What each symbol does to the states:
$: lub->sim, vos->vid, lud->sov, siz->tar, luz->zuz, nir->bil, bop->tir, tir->soz, sov->vir, sab->kat, gir->ral, gog->sab, kat->nir, pur->leg, tar->bop, doz->gor, des->lud, kef->bog, sim->bup, ruf->mos, soz->siz, vid->nup, gor->vit, med->ruf, vof->lub, vev->fem, zus->pur, zun->rol, fut->ser, vir->tes, bas->naf, gid->zus, veb->pov, bog->bas, sed->kef, feb->zun, tes->des, teb->kir, ser->doz, rig->kol, kaz->vof, ral->vev, nup->luz, bup->kaz, naf->sed, fem->von, rol->lan, lan->maf, kol->fud, maf->feb, von->gir, fud->teb, vit->fut, pov->med, nor->gid, mos->veb, bil->gog, leg->nor, kir->rig, zuz->vos
!: lub->kir, vos->zus, lud->ser, luz->nor, nir->vev, sov->doz, sab->gir, gog->von, kat->ral, pur->siz, doz->ruf, des->fut, sim->rig, vid->pur, gor->mos, vof->teb, zus->soz, zun->bil, fut->pov, vir->gor, gid->tir, feb->nir, tes->vit, teb->bog, ser->med, rig->naf, kaz->fud, nup->leg, bup->kol, rol->gog, lan->sab, kol->sed, maf->kat, fud->kef, vit->veb, nor->bop, bil->fem, leg->tar, kir->bas, zuz->gid
^: lub->vof, vos->zuz, lud->des, siz->soz, luz->nup, nir->kat, bop->tar, tir->bop, sov->lud, sab->gog, gir->von, gog->bil, kat->sab, pur->zus, tar->siz, doz->ser, des->tes, kef->sed, sim->lub, ruf->med, soz->tir, vid->vos, gor->doz, med->pov, vof->kaz, vev->ral, zus->gid, zun->feb, fut->vit, vir->sov, bas->bog, gid->nor, veb->mos, bog->kef, sed->naf, feb->maf, tes->vir, teb->fud, ser->fut, rig->kir, kaz->bup, ral->gir, nup->vid, bup->sim, naf->bas, fem->vev, rol->zun, lan->rol, kol->rig, maf->lan, von->fem, fud->kol, vit->gor, pov->veb, nor->leg, mos->ruf, bil->nir, leg->pur, kir->teb, zuz->luz
&: siz->pur, nir->feb, bop->nor, tir->gid, sab->lan, gir->sab, gog->rol, kat->maf, pur->vid, tar->leg, doz->sov, kef->fud, ruf->doz, soz->zus, gor->vir, med->ser, vev->nir, zus->vos, fut->des, bas->kir, gid->zuz, veb->vit, bog->teb, sed->kol, teb->vof, ser->lud, rig->sim, ral->kat, naf->rig, fem->bil, kol->bup, von->gog, fud->kaz, vit->tes, pov->fut, nor->luz, mos->gor, bil->zun, leg->nup, kir->lub
%: lub->vos, vos->lub, lud->lan, siz->naf, luz->kaz, nir->gor, bop->kef, tir->bog, sov->maf, sab->ser, gir->med, gog->fut, kat->doz, pur->rig, tar->sed, doz->kat, des->rol, kef->bop, sim->vid, ruf->ral, soz->bas, vid->sim, gor->nir, med->gir, vof->zuz, vev->mos, zus->kir, zun->tes, fut->gog, vir->feb, bas->soz, gid->teb, veb->fem, bog->tir, sed->tar, feb->vir, tes->zun, teb->gid, ser->sab, rig->pur, kaz->luz, ral->ruf, nup->bup, bup->nup, naf->siz, fem->veb, rol->des, lan->lud, kol->leg, maf->sov, von->pov, fud->nor, vit->bil, pov->von, nor->fud, mos->vev, bil->vit, leg->kol, kir->zus, zuz->vof
~: lub->tes, vos->zun, lud->bup, siz->von, luz->maf, nir->gid, bop->ral, tir->vev, sov->kaz, sab->leg, gir->tar, gog->pur, kat->nor, pur->gog, tar->gir, doz->fud, des->sim, kef->ruf, sim->des, ruf->kef, soz->fem, vid->rol, gor->teb, med->sed, vof->vir, vev->tir, zus->bil, zun->vos, fut->rig, vir->vof, bas->veb, gid->nir, veb->bas, bog->mos, sed->med, feb->zuz, tes->lub, teb->gor, ser->kol, rig->fut, kaz->sov, ral->bop, nup->lan, bup->lud, naf->pov, fem->soz, rol->vid, lan->nup, kol->ser, maf->luz, von->siz, fud->doz, vit->kir, pov->naf, nor->kat, mos->bog, bil->zus, leg->sab, kir->vit, zuz->feb

The rows follow the links: the fewer symbols apart two states are, the more alike their rows tend to be.

Rows with their states:
[ 143  -18 -135  -29   -4   73  -73   43   75   93  -98   60  -45  -32   25   58 -351   -1   69   66 -181   31   11  103  122  -62  -32   27 -164    7   96 -176   23  215  -70  -14  227  -21  -68   84  -75  117   92  -50  -25  140   76  -52   -8  -39  -80   32   65   80  -40  -25 -189  -68  104  -62   61  -16  -22  -34  157   21   78  -27 -309]
state: des
[ -77  -92  158  -82    7   35   -4  -60  -94  -95  130   77   37   86   63  -22  342  -72  -13  -47  142  -18  -16 -173  -85   10   71  -35  134  141  -69  238   26 -202    8   12 -186   47   45  -61   -7 -188   27   29  -10 -104  -42  -73   78  -39   -9   41 -194   12  -49  -15  213  119   -8   74  -30   23  -63   63 -176  -22  -33  208  316]
state: bop
[  -5   70  -58  238   17  164   25   71  104   95  -83 -116  -34   68   44   77 -341   14  -97   55  -66   55  -44  -42 -142  -61   24  -92   14  -69  126 -144  109   54   99   70  106  -54   56   48  -16  163  -23  -59   -6  -94   87  -17 -192    5 -114  -29  212    6   83 -146  -58  -48    2   50  -30  -50  148   84  148 -174  -83 -232  -81]
state: vit
[  35 -145 -136  -84   20   39 -117   77  152   87   53   56  -39 -123   73    3 -137   63  160    2  -62   -3 -261   39  127  -70 -104  -52 -118 -220  133  -84   79   34    5 -130  180 -151  -57    7   53  -74 -193 -127  -79   29  126  -20  -11 -151 -158   39  -28 -134   83  259  -30   64  -18   58  -40   46   63 -150   30  211  -76  264  -40]
state: gog
[  69  108  -61 -150   68 -146   81  -35 -128  -22 -132   49  -12   67  -57 -120  -81 -108  132  -51  -81  -24  233  144   73  237   16  166  -61   77    6 -128  -76  179 -176   54  -62  166   17   35  -24   84  220   91   14  108 -154   35  107   31  107   25   67   35 -194  -90 -119  -95  -74 -202  -63  -48  -22    4    3  -33  157 -189 -104]
state: bup
[  -8  -63  -25  230  -71  111   34   76   83   89  -55 -134   47   68  -44  177 -146  -43 -135   -3   85    6  -69 -141 -150 -141   84 -137    3  -85    3  -22  159  -73   67    1   21  -85   73  -62  135   76  -49   40  118 -203   86   37 -195   -4 -156  -24  203  -19  100  -96   74  -75  -58  180  -58  -97  223   88  116 -185 -130  -21   16]
state: veb
[ -50  110   62    3   29   82 -107  117   -7  -64  -15   65 -166  -16   -1  -19 -197   78  -73  103 -171  -16   78  -74  -24   18   61   18  -92  198   37  -92  -71  211 -107   30  102  -22   79   10 -159  204  186  -25 -113  136  132 -121  -16  -28  -37   45   -3   40   28 -146 -146 -101  -10   48   85  129 -202  107   99   41   84  -94 -356]
state: sov
[   3  -76  192   74 -112  106   -8  -54 -134  -63   24   29   25  149  -53  100  108 -111 -150  -13  141  -84   65 -115 -176 -119  160   37  137  222  -77  169  106  -80  -30   42 -157   31   48  -38  -45   26  229  146   71 -139    1  -58   26   84   35  -32  -58   90 -147 -154  154  -13 -104   70   43 -147  -16   78   41 -213   92   -7   26]
state: kef
[ 166 -134  -89   49  -94  155  -91    9   39  100  -72   14   18   -3  -11  100 -361  -37   91   -3  -53  -62 -161  153   61 -161  -26  -21 -126  -45   97 -176  157  148  -78  -70  191 -110  -65  -46   12   95    0   -4   36  -17  211  -75  -79   13  -98   29   97  -25  -48    1  -78 -112  -18   32   12 -105   64 -100  186  -17   -8   99 -284]
state: fut
[ -49  144  -88  -50   55 -142   22  126   49   39  -79  -11 -123  -53  -67    2 -208   -1    9  -25 -156  -98   85   85  135   77   -5   49 -132   78  102 -256 -116  252 -204  -32   79  -31   18   23   14  152  147  -21   28  110  109  -25  -29  -10  -47   17  132   14  -44  -58 -129 -180  -68  -71 -147  147  -24   33   94   18  116 -181 -355]
state: lud
[ -70  136 -148   26  176  -51    7  107  179   69   17    3  -80  -87  158  -82 -143  109   73   88 -135  203  -58  -19  -19  219  -48 -132  -32 -134   49 -117  -83   16   79   31  229 -102   49  130  -66   -4 -111 -189 -153  184   23   43  -42 -154 -101  -40   55 -111  245   27 -136  113   63    4  -33  193   31  -86  -52  106  -46  -88    0]
state: zun

Each walk starts at a row. The symbols on each line, taken left to right, move it on to the next state.
Answer with the state's row; about right is enough.
---
[ 256   41  -38 -105  -48  117  -29 -137  -49    0  -89   33   13  100   18  -69 -266 -103  175    5 -126  117  112  231  111   19    1  138  -46   34   43 -106   69  145  -28  137   77  112  -58  124 -116   95  121   58  -76  159 -119  -45  107    9   64  -52  -19   55 -167   25 -134   29   56 -228   69 -178  -45 -165   15   10  142   -3  -95]
~ % ^ ! ~ & [  70   83  -77  -95  144  -31  117  -56   14  -17  -49   17   22   31  121 -149   31  -12   71   53  -71  249  122   70  -10  268  -29   -2   70  -93  -60  -53  -61  -71  150  153   52   54   41  179  -86 -127  -12  -93 -163  146 -157   78   84  -46   67  -21  -56  -44   55   19 -107  161  146 -184   11   13   22 -125 -150   56   40  -97  219]
% ! ~ ~ ^ ^ ~ [-128   39  105  127  -58  118 -109  143  -25  -55   33  -40 -176  -23  -87   31 -135   74 -187   87  -61  -89  -40 -141 -127 -126   95  -32  -34  185   44   -3  -20  122 -124  -50   78  -94   93 -107 -115  201  206   36  -41  -23  188 -158  -62    1  -30   12   26   38   -7 -123   22 -135  -49  164    9   96 -136  209  139  -71   56  -61 -284]
---
[-192  -64  107   28  -34   70  -59  155   73    4  149    5  -43  -73  -80   27  198   72 -124   26   77 -111 -247 -255  -59 -116   45 -107   19   33   23  176  -21  -89  -12 -110    2 -199   30 -145    0  -83  -33  -70  -40 -100  163  -92  -67  -56  -99   -3 -100  -73  166   62  188    7 -139  285  -68  191  -74   52  -20   43  -58  181   34]
& % & ~ ~ ! % [-211   27   87  -65   85  -52  -64  162   77  -87  160    7 -135  -91   45  -64  143  134  -75   23  -79  -23 -145 -234    5   13   15  -83  -41  102   23   85 -110   28  -85  -42   74 -131   73  -33 -129   -4   33 -149  -85   40  204 -118   54 -112  -48   41 -137  -65  182   93   43   81  -59  196  -33  245 -183  111  -97  147   10  143  -54]
! $ $ $ % [  89 -199   37  116 -140  135  -47    9   64  103   -4  -52   48   48  -79  152 -248  -50   38    4   83 -106 -147   56   -9 -304   14  -54  -50  -32   88  -56  203   49   -1  -70   76 -101  -38  -68   96   36  -84   24   88 -222  153   -7 -154   -7 -143  -13   77  -20  -50   52   57 -126  -56  147   22 -157  107  -52  186  -22  -59  136 -112]
---
[  92   12  -39  -19  157  -15  133  -51   70   36   25   13  118   94   84  -87  135  -62   67   16   59  242   49  -26  -71  192  -30  -24  115 -172  -55   21   -5 -194  207  143  -36   92   70  145   14 -185  -86  -70  -77   78 -165   97   25  -65   -4  -96  -32  -39   63  109   36  187   67  -94  -69  -65   89  -98 -219  -31   -2  -20  394]
$ ~ ! ~ ^ [   3  -78   38   30   61   34  126  -61   41   36   76   10  132  123   42   46  200 -135   23  -75  144  119   -1  -74 -121   67   29  -87  111  -99  -18  163   46 -266  167   48 -120   57   65   19  100 -216  -70   -7   44  -94 -100  115    3  -18  -38  -55  -67  -65   23   65  185  139   51   54   -9 -104  175  -95 -155  -73 -115   25  415]
^ % ^ ^ & $ [  39   36  154  -27  -76  105   -6  -46 -139 -109  -49   96    3  146  -18  -16   13 -131  -46   56   -2  -38  189 -110 -175  -48  213   70   95  292  -59   89   46    2  -67  137  -81  139   44   30 -187  107  309  153  -35   44  -93  -97   44   15  121  -35  -90  122 -154 -197   68  -43  -14  -88   56 -101  -90  147   -4 -142  190  -54  -48]
---
[ -63   -2  130  143 -110  152  -67  115  -27  -32    9  -66  -38  -18  -62  143  -34  -29 -176    9   44 -112  -88 -195 -171 -188  154  -70  -24  173   52   59  104   19  -45  -71  -54  -77   50 -118    8  130  124   47   83 -198  174 -108 -148   -6  -23   16   28    4   43 -150  148 -113 -124  203   -2  -37   -4  186  118 -176  -53    2 -132]
~ ~ % ^ ^ & ~ ~ ! [  11 -246  -20  -50  -46   74  -82   72  122  140   65   53   88  -61   14   44  -22   17   60  -73   56  -22 -257   20   97 -216  -53 -113  -20 -171  119   23   90  -43   11 -119   57 -177  -48  -70   94  -91 -215  -91   10 -124  141    2  -68  -79 -121   84  -24  -95   96  183   76   43  -34  184  -80  -30   87 -105   67  120 -133  311   89]
~ ^ & % % ! ^ $ $ [ 113 -278   18  -83  -60   68   31 -134  -38   88   69   95  156   40   15   -6  158  -99  105 -107  172   19 -108   51   83  -79  -45   21   43  -97   34   75   94 -144    9  -15 -116   26  -70  -24  126 -215 -141    9   64  -53  -73   57   14  -20  -40    9  -97  -88  -55  214  105  118   15  -37   10 -141   53 -168  -82   59  -85  246  267]
---
[-109   99    7  -11   91  -27  -98  176   60  -58  101   69 -152  -85   58  -93   63  128   35   47 -198   65  -75  -85  -27  146  -19   -8 -106   45   72    4 -200  130  -80   -9  169 -126   74   23 -211   81   52 -131 -129  164  101  -82  107 -126    1   54 -123    0  163   16  -99  101   43   71   24  251 -186   46  -79  142  111   42 -139]
^ ! ~ ! ^ % [ 197 -223   27  -41 -139  187   -3 -108  -41   77  -55   40  185  170  -22  112  -85 -183   76  -12  119  -33   19   71   -4 -182   62   74   46   69   42   30  234 -104   26    1 -111   63 -102  -13   59  -64    2  167  126 -142   24    5  -32   38    5   11   -4   24 -198   63  113  -71  -13   -8   73 -321  144 -110   77  -74   -5  106   87]
$ ^ % ~ ^ [ -98  -84  -99  182    0   69   51  122  139   66   94  -42   83  -44   77   45   69   13  -62   23  126   -2 -253 -136 -132  -17  -30 -209   42 -223   48   62   85 -151  139  -58   -1 -145  109  -11   86 -117 -194 -140   32 -147   72   36 -161  -46 -184  -10   65  -77  235   52  127   49  -56  204  -89   26  170   -7  -11  -27 -151   55  250]
---
[ 271 -148   41  -80  -45  157   -7 -125 -100   36 -103   42  130  167  -10   20 -210 -195  212   29    3   52   90  204   34 -107   34  146   28   51   30 -114  188    3   16   80   31  106 -121   65    3   15   52  142    7   22 -109   -2   79   34    0    9   25   36 -216   27  -52  -12   28 -162  104 -300   50 -145   85  -59   15   49  -17]
^ ^ % $ $ [ 159 -171  -11 -202   28   37   41  -90   10   72   20   95   83  114   45  -20   82 -106  210   10    1  117  -47  137   81   57  -76   59    0 -140   12   -6   55 -122   71   26  -35   14 -115   68   63 -197 -108  -15  -32   97 -126   27  168  -65   19   17 -125  -21  -75  215   -5  186   33 -114   48 -126  -14 -218 -109   98   43  196  253]
^ & $ $ ~ ~ ! & ~ [-163  101  -89 -152  142 -177   -4  116  124   15   -5  114 -104 -130   -1  -89   11   88  106  -29 -144    5  -54    2  187  195 -140   15 -173  -42  129 -143 -220  164 -188  -71   64  -77   30   -6  -17   16   -9  -94  -73  137   65   14    9  -52  -49   86   45 -103   61   89 -125  -35  -31  -31 -158  244 -140  -32  -36  180  119   61 -143]
---
[ -31   54  -58 -274  162 -240  127  -51  -25  -42   56  118  -75  -32   11 -120  135  -46  166  -67  -90   31   98   36  128  310  -72   89  -31   -9    7  -89 -189   80 -112   26  -90   33  -27  123   26  -91   52  -63  -48  132 -123   47  157   -4   69   21  -35  -62 -102   59 -119   64  -26 -180  -89  141  -85 -113 -129   86  118    8   40]
! & ~ ^ % ^ [  60  172  -79  128   64   88   39  119   86   45 -105  -91  -61  -31   44    3 -369   53  -37   84 -194   82   26    9  -88   81    9  -56  -50  -69   58 -189   28   93   69   84  147  -15   81  128 -114  166   46  -98  -32  171   53  -24  -74   -6 -101  -20  201   51  120 -111 -156  -44   81  -73  -11   39   38   -9   94 -119    1 -287 -198]
% ~ % ! ! [  83  -37   40  217  -67  142  101  -99  -75   59 -116  -75  146  187  -37  113  -21 -135  -73  -27  173   63   64  -30 -170  -34   73  -22  126   -8  -73   58  179 -172   93   93 -147  113   41   24   90  -26  -17  108  133 -169 -104   53  -76   33  -55  -54  130  -22  -59  -94  160  -18  -33   12   32 -218  153   21   49 -220  -79 -122  167]
---
[-140  -45  -37   77  -92  -67    9   71   15   94  -62  -30   30   -5 -140   72  -38  -30  -52 -106   44 -216 -128  -36    2 -105   31    0  -67  -21  123  -56   51   82 -182 -148 -118  -43   18 -136  201   45   34   75  206 -278  134  -36 -194   74  -79   61  129    0   -1  -71   63 -222 -177  161 -139   -7  160   33  148 -123  -32   60 -148]
& % ^ $ % $ ^ [ -70   47 -112   -9  -35 -106  -10  101   52   32  -55  -40  -43  -54 -165   29 -125    4  -22  -51  -64 -177    1   54   70  -11    1   11 -141   40  123 -157  -49  209 -250 -135    1  -65   25  -63  133  108  131   40  117 -147  158  -25 -169   78  -81   38  141  -11  -62 -126  -57 -273 -166   47 -168   69   58   75  154 -107   40  -83 -295]
^ ^ % $ $ [-231   24 -126 -124   82 -238   32  103  148   85   54   82  -71  -98  -46  -83  123   84    5  -47  -46  -54 -179  -21  143  133 -121   -5 -126  -66  186  -50 -162   92 -159 -175  -55 -102   33  -60  172  -79  -79 -155    1  -35  113   35  -38  -38  -62   90   41 -130   67  131  -14  -59 -105   77 -206  221   32  -42  -23  147   -8  125  -36]
---
[  56  -71   22   -8  -48  -38  105  -38  -95   54    5   44  105   70 -120   59   98 -171  -14 -125  133 -162   69   35   32   -3   97  106   22  130  -28   27  110  -47 -128   -5 -224  122  -14  -92  229  -57  126  159  151 -191  -71   43  -52  119   58   51   17   -5 -250  -57  132 -151 -158   15  -91 -120  133   17   19 -158   16   26   49]
~ ~ ^ $ & % ! ~ [-206  -78  -68  -46   10 -115   61  136   75   54   99   43   66 -104  -56   37  161   43    4 -138   82 -162 -209 -129   86    0  -42  -45  -56  -62  122   -3  -62    0 -165 -155  -88 -116  -15 -149  224 -141 -115  -66   69 -196  114   62  -45  -19 -127   85    0  -80   85  101  114 -100 -177  138 -219  137   79   -6   24   13  -86  196   68]
$ $ ~ & & ^ [ -50   57   64 -211   95  -49  -14  -17 -114 -119  106  132 -102   -6   84 -117  209  -12   91   31  -76  155  122  -81   -5  241   -1    9   48  128  -38   64 -132  -21  -12   97  -35   35   26   82 -220  -96  135  -61 -117  221 -122  -64  183  -75  123   13 -169   29  -56   25  -41  134   50  -79   39   99 -230   -9 -171   81  138   -1   41]
